Here is a tiny trained network, its code and every weight. The questions are about switching its units off for an input and a target symbol, where a switched-off unit gives its printed mean instead of its output.

import numpy as np


def w(rows, s, z=0):
    codes = np.array(rows[::2]) - 128.0
    scale = np.full(codes.shape[1], s)
    scale[-1] = z or s
    return codes * scale


def norm(h):
    return h / np.sqrt((h * h).mean(-1, keepdims=True) + 1e-5)


def f(y):
    return y / 2 * (1 + np.tanh(0.7978845608 * (y + 0.044715 * y**3)))


def softmax(a):
    e = np.exp(a - a.max(-1, keepdims=True))
    return e / e.sum(-1, keepdims=True)


def log_softmax(a):
    a = a - a.max(-1, keepdims=True)
    return a - np.log(np.exp(a).sum(-1, keepdims=True))


def net(x, mask):
    ids = ['ΛΠαγεζστ'.index(c) for c in x.split()]
    T = len(ids)
    res = E[ids] + P[:T]
    u = 0
    for l in range(3):
        q, k, v = (norm(res) @ M[l].T for M in (Q, K, V))
        z = softmax(np.where(np.tri(T) > 0, q @ k.T / 2**0.5, -1e9)) @ v
        res = res + np.where(mask[u], z, O[l][:, -1]) @ O[l][:, :-1]
        u += 1
        y = f(norm(res) @ A[l][:, :-1].T + A[l][:, -1])
        res = res + np.where(mask[u : u + 8], y, B[l][:, -1]) @ B[l][:, :-1]
        u += 8
    return log_softmax(norm(res)[-1] @ U[:, :-1].T + U[:, -1])


Q, K, V, O, A, B = {}, {}, {}, {}, {}, {}
E = w([
[26,152,83,156,190,187,145,53,141,126,91],'Λ',
[118,141,77,187,112,152,146,95,177,185,35],'Π',
[181,46,100,155,152,126,180,27,113,79,87],'α',
[131,171,123,98,175,125,132,46,69,192,45],'γ',
[161,158,200,158,118,137,61,123,127,120,89],'ε',
[51,17,159,154,107,157,149,115,249,15,147],'ζ',
[139,57,111,74,51,145,62,108,131,101,234],'σ',
[176,180,126,123,72,224,181,60,190,51,187],'τ',
],0.015)
P = w([
[81,127,211,177,159,187,135,117,45,136,138],'0',
[127,155,206,69,156,103,161,48,121,119,127],'1',
[192,83,160,151,199,212,117,125,189,205,90],'2',
[155,82,91,199,121,151,63,214,38,39,66],'3',
[118,181,105,122,60,42,100,108,131,84,156],'4',
[186,54,173,91,148,218,156,190,160,195,79],'5',
[120,1,103,165,133,153,122,129,24,66,4],'6',
[83,176,103,132,40,26,134,146,112,99,133],'7',
],0.017)
Q[0] = w([
[84,252,105,92,52,52,110,124,127,110,231],'L0H0',
[154,101,197,41,164,253,171,78,228,224,134],'L0H0',
],0.039)
K[0] = w([
[95,135,210,139,253,250,168,106,98,222,100],'L0H0',
[218,9,74,123,44,216,136,224,89,85,155],'L0H0',
],0.034)
V[0] = w([
[199,137,211,128,130,76,102,172,102,140,187],'L0H0',
[34,3,133,117,191,63,68,106,146,119,154],'L0H0',
],0.02)
O[0] = w([
[115,86,182,131,36,159,198,124,40,178,237,9],'L0H0',
[35,115,143,1,56,170,95,81,167,153,30,120],'L0H0',
],0.0097,0.011)
A[0] = w([
[70,62,164,190,122,176,121,127,71,78,84,185],'L0N0',
[60,149,137,147,94,2,125,94,125,96,126,253],'L0N1',
[73,148,130,127,46,29,158,100,24,107,125,139],'L0N2',
[141,69,101,40,126,54,104,173,160,245,179,85],'L0N3',
[46,130,81,183,109,65,141,106,40,55,163,83],'L0N4',
[112,123,122,95,105,20,251,24,161,179,135,50],'L0N5',
[88,188,27,44,201,6,144,90,32,193,184,39],'L0N6',
[38,185,83,171,129,43,189,160,182,224,105,99],'L0N7',
],0.02,0.0066)
B[0] = w([
[128,103,128,132,128,186,48,150,144,152,133,254],'L0N0',
[143,139,110,127,165,63,155,97,63,59,59,243],'L0N1',
[99,84,207,254,172,98,107,60,159,102,156,203],'L0N2',
[199,93,58,88,152,144,69,156,116,120,125,141],'L0N3',
[136,179,141,113,59,124,255,137,83,161,109,208],'L0N4',
[195,166,75,45,158,113,114,172,111,95,68,166],'L0N5',
[202,179,135,5,148,128,119,129,92,144,22,146],'L0N6',
[119,107,122,205,135,143,91,96,150,143,135,202],'L0N7',
],0.022,0.011)
Q[1] = w([
[234,112,91,113,174,135,137,178,122,129,42],'L1H0',
[76,119,152,85,128,109,146,135,154,85,254],'L1H0',
],0.055)
K[1] = w([
[90,181,52,224,147,5,190,14,109,56,22],'L1H0',
[145,49,171,147,154,220,2,179,216,176,152],'L1H0',
],0.033)
V[1] = w([
[98,84,227,107,136,55,95,249,76,99,84],'L1H0',
[159,207,125,103,64,178,130,109,170,22,201],'L1H0',
],0.019)
O[1] = w([
[56,239,190,111,185,222,1,75,161,136,161,179],'L1H0',
[136,174,38,177,49,72,235,84,162,111,123,2],'L1H0',
],0.0068,0.0095)
A[1] = w([
[152,166,112,91,120,103,186,116,66,93,129,41],'L1N0',
[126,136,124,66,188,78,142,141,189,161,100,171],'L1N1',
[149,171,186,95,77,40,86,187,188,124,88,95],'L1N2',
[45,136,131,76,30,43,154,92,115,84,96,190],'L1N3',
[165,119,145,58,112,165,213,124,252,171,151,160],'L1N4',
[93,127,63,60,78,111,73,111,113,125,137,49],'L1N5',
[208,107,195,43,169,50,163,97,171,102,135,6],'L1N6',
[142,126,184,109,107,162,126,161,97,181,77,126],'L1N7',
],0.027,0.0025)
B[1] = w([
[101,104,125,124,118,168,144,158,201,138,67,218],'L1N0',
[101,145,184,199,70,165,135,152,138,180,131,250],'L1N1',
[105,92,139,66,155,85,153,166,112,148,176,194],'L1N2',
[181,177,165,96,125,83,133,75,168,35,73,215],'L1N3',
[148,112,120,197,176,56,4,88,124,91,124,162],'L1N4',
[138,74,136,137,100,155,134,173,50,74,135,204],'L1N5',
[134,98,109,55,98,119,121,19,105,95,141,221],'L1N6',
[148,133,114,124,125,113,160,102,180,157,174,248],'L1N7',
],0.026,0.011)
Q[2] = w([
[175,26,131,178,77,191,96,254,151,202,109],'L2H0',
[39,215,108,36,149,80,133,44,103,92,158],'L2H0',
],0.038)
K[2] = w([
[132,255,94,91,126,58,229,32,103,83,64],'L2H0',
[129,57,130,185,152,224,11,240,173,225,177],'L2H0',
],0.034)
V[2] = w([
[43,84,85,172,116,148,161,96,218,3,216],'L2H0',
[135,190,91,186,42,241,107,92,123,85,117],'L2H0',
],0.022)
O[2] = w([
[131,241,118,137,170,177,31,166,224,98,53,170],'L2H0',
[169,59,1,109,87,84,252,186,116,162,37,255],'L2H0',
],0.0068,0.0059)
A[2] = w([
[156,176,159,100,150,114,180,102,132,101,123,137],'L2N0',
[22,127,99,120,136,130,134,161,90,132,108,2],'L2N1',
[95,143,121,4,91,122,144,84,122,65,75,116],'L2N2',
[140,160,123,72,154,86,162,153,153,194,202,46],'L2N3',
[206,182,101,169,199,45,104,118,74,30,101,134],'L2N4',
[128,176,139,148,115,103,135,95,144,182,145,103],'L2N5',
[111,180,108,158,135,138,124,92,136,93,114,114],'L2N6',
[134,139,65,88,112,165,96,121,85,123,154,108],'L2N7',
],0.042,0.0098)
B[2] = w([
[108,103,114,124,137,116,74,173,121,106,95,172],'L2N0',
[88,203,68,163,136,204,76,82,56,140,111,131],'L2N1',
[85,94,76,77,85,121,157,12,180,120,31,230],'L2N2',
[101,252,179,84,145,122,70,120,188,125,105,142],'L2N3',
[219,141,173,201,149,27,79,106,60,100,33,254],'L2N4',
[132,131,106,74,124,115,184,116,105,95,141,151],'L2N5',
[136,143,127,80,123,103,111,137,132,127,148,167],'L2N6',
[127,110,107,62,179,92,159,174,122,104,131,141],'L2N7',
],0.036,0.045)
U = w([
[24,173,62,172,150,203,74,126,44,132,96,97],'Λ',
[107,132,115,209,117,164,172,227,219,184,49,108],'Π',
[80,65,46,113,113,102,132,15,220,97,67,93],'α',
[63,103,169,177,98,113,199,110,92,126,190,250],'γ',
[117,248,170,84,153,141,94,125,206,117,146,134],'ε',
[55,46,183,212,89,131,3,153,237,144,149,108],'ζ',
[82,58,105,78,216,129,108,225,127,91,121,149],'σ',
[171,149,148,189,149,44,88,117,88,85,54,133],'τ',
],0.0049,0.0023)

Each question gives the input, a string of symbols that net reads in full, and the target symbol t.
The units are the heads (2 rows each of Q, K, V and O) and the neurons (one row each of A and B). Each row of codes is followed by its name. A weight is (code - 128) times the scale printed after its matrix; where a second scale follows, it is the last column's (O, A, B and U).
mask holds one flag per unit, layer by layer, with each layer's heads first. A switched-off unit (its flag False) gives its mean, the last column of its rows in O or B, instead of its output. The means were averaged over made-up inputs and are rounded, as every weight is.
A unit's drop is (log p(t) with every unit on - log p(t) with that unit switched off) / (log p(t) with every unit on - log p(t) with every unit switched off).
The circuit of an input: a set's keep is (log p(t) with only the set's units on - log p(t) with every unit switched off) / (log p(t) with every unit on - log p(t) with every unit switched off). Starting from the 12 units with the biggest drops (on a tie, the unit counted first), units are removed one at a time, each time the one whose removal leaves the highest keep (on an exact tie, the one counted first), for as long as the keep stays at least 0.8.
units of the circuit, in order: the units of the circuit, biggest drop first
most important unit: the unit with the biggest drop
top k neurons: the k neurons with the biggest drops, biggest first
top k neurons in layer l: the k neurons of layer l with the biggest drops, biggest first
input Π σ ε, target σ: top 3 neurons in layer 0	(L0N3, L0N2, L0N4)
input Π Λ Π α, target Λ: most important unit	L0H0
input Π ζ γ α, target α: units of the circuit, in order	(L0H0, L2N4)
input Π Π ζ Π Λ Π γ, target Λ: top 2 neurons	(L2N1, L1N1)
input ζ ζ Π ε, target α: units of the circuit, in order	(L0H0, L2N4)
input Π τ α τ, target Π: top 4 neurons	(L1N0, L2N4, L2N2, L1N3)
input Π Π ε, target ε: top 2 neurons	(L2N3, L2N4)
input Π Π ζ, target ζ: top 4 neurons	(L0N1, L0N4, L2N4, L2N2)
input ε Π Π ζ Λ Π Λ, target Λ: top 3 neurons in layer 2	(L2N1, L2N4, L2N2)
input ζ Π Π, target ζ: top 3 neurons	(L0N1, L2N4, L2N2)
input ε ε Π, target ε: top 2 neurons	(L0N1, L2N4)
input ε Π Λ τ ε τ ε, target γ: top 4 neurons	(L0N2, L2N4, L0N4, L2N2)
input Π ζ τ τ, target α: top 2 neurons	(L0N1, L2N2)
input Π ζ Π ε ζ α, target ζ: top 4 neurons	(L0N1, L0N4, L1N1, L2N4)
input τ Π Π ζ τ Π ζ, target Π: top 3 neurons	(L0N4, L2N4, L2N2)
input Π ζ Λ σ τ Π Π, target Π: top neuron in layer 1	(L1N0)
input Π ζ Π, target ζ: top 3 neurons	(L2N4, L2N2, L0N4)
input Π α Π Π Π Λ, target Π: top 2 neurons	(L0N1, L2N4)
input σ Λ ζ ε, target Λ: top 2 neurons	(L2N1, L1N3)
input Π Π γ, target γ: most important unit	L1N1
input τ Π σ Π ε Π σ, target γ: top 2 neurons	(L0N2, L2N4)
input ζ Π α, target ζ: top 3 neurons in layer 1	(L1N1, L1N4, L1N5)
input γ ε Π ζ, target γ: top 2 neurons in layer 0	(L0N4, L0N2)
input Π Π Λ ε Π Π, target ε: top 3 neurons in layer 2	(L2N3, L2N4, L2N2)
input ζ ε Π Π σ Π γ, target ζ: top 2 neurons in layer 0	(L0N2, L0N0)
input Π Π Π ε ε α Π, target γ: top 3 neurons in layer 0	(L0N2, L0N4, L0N1)
input Π ε Λ, target ε: most important unit	L1N7
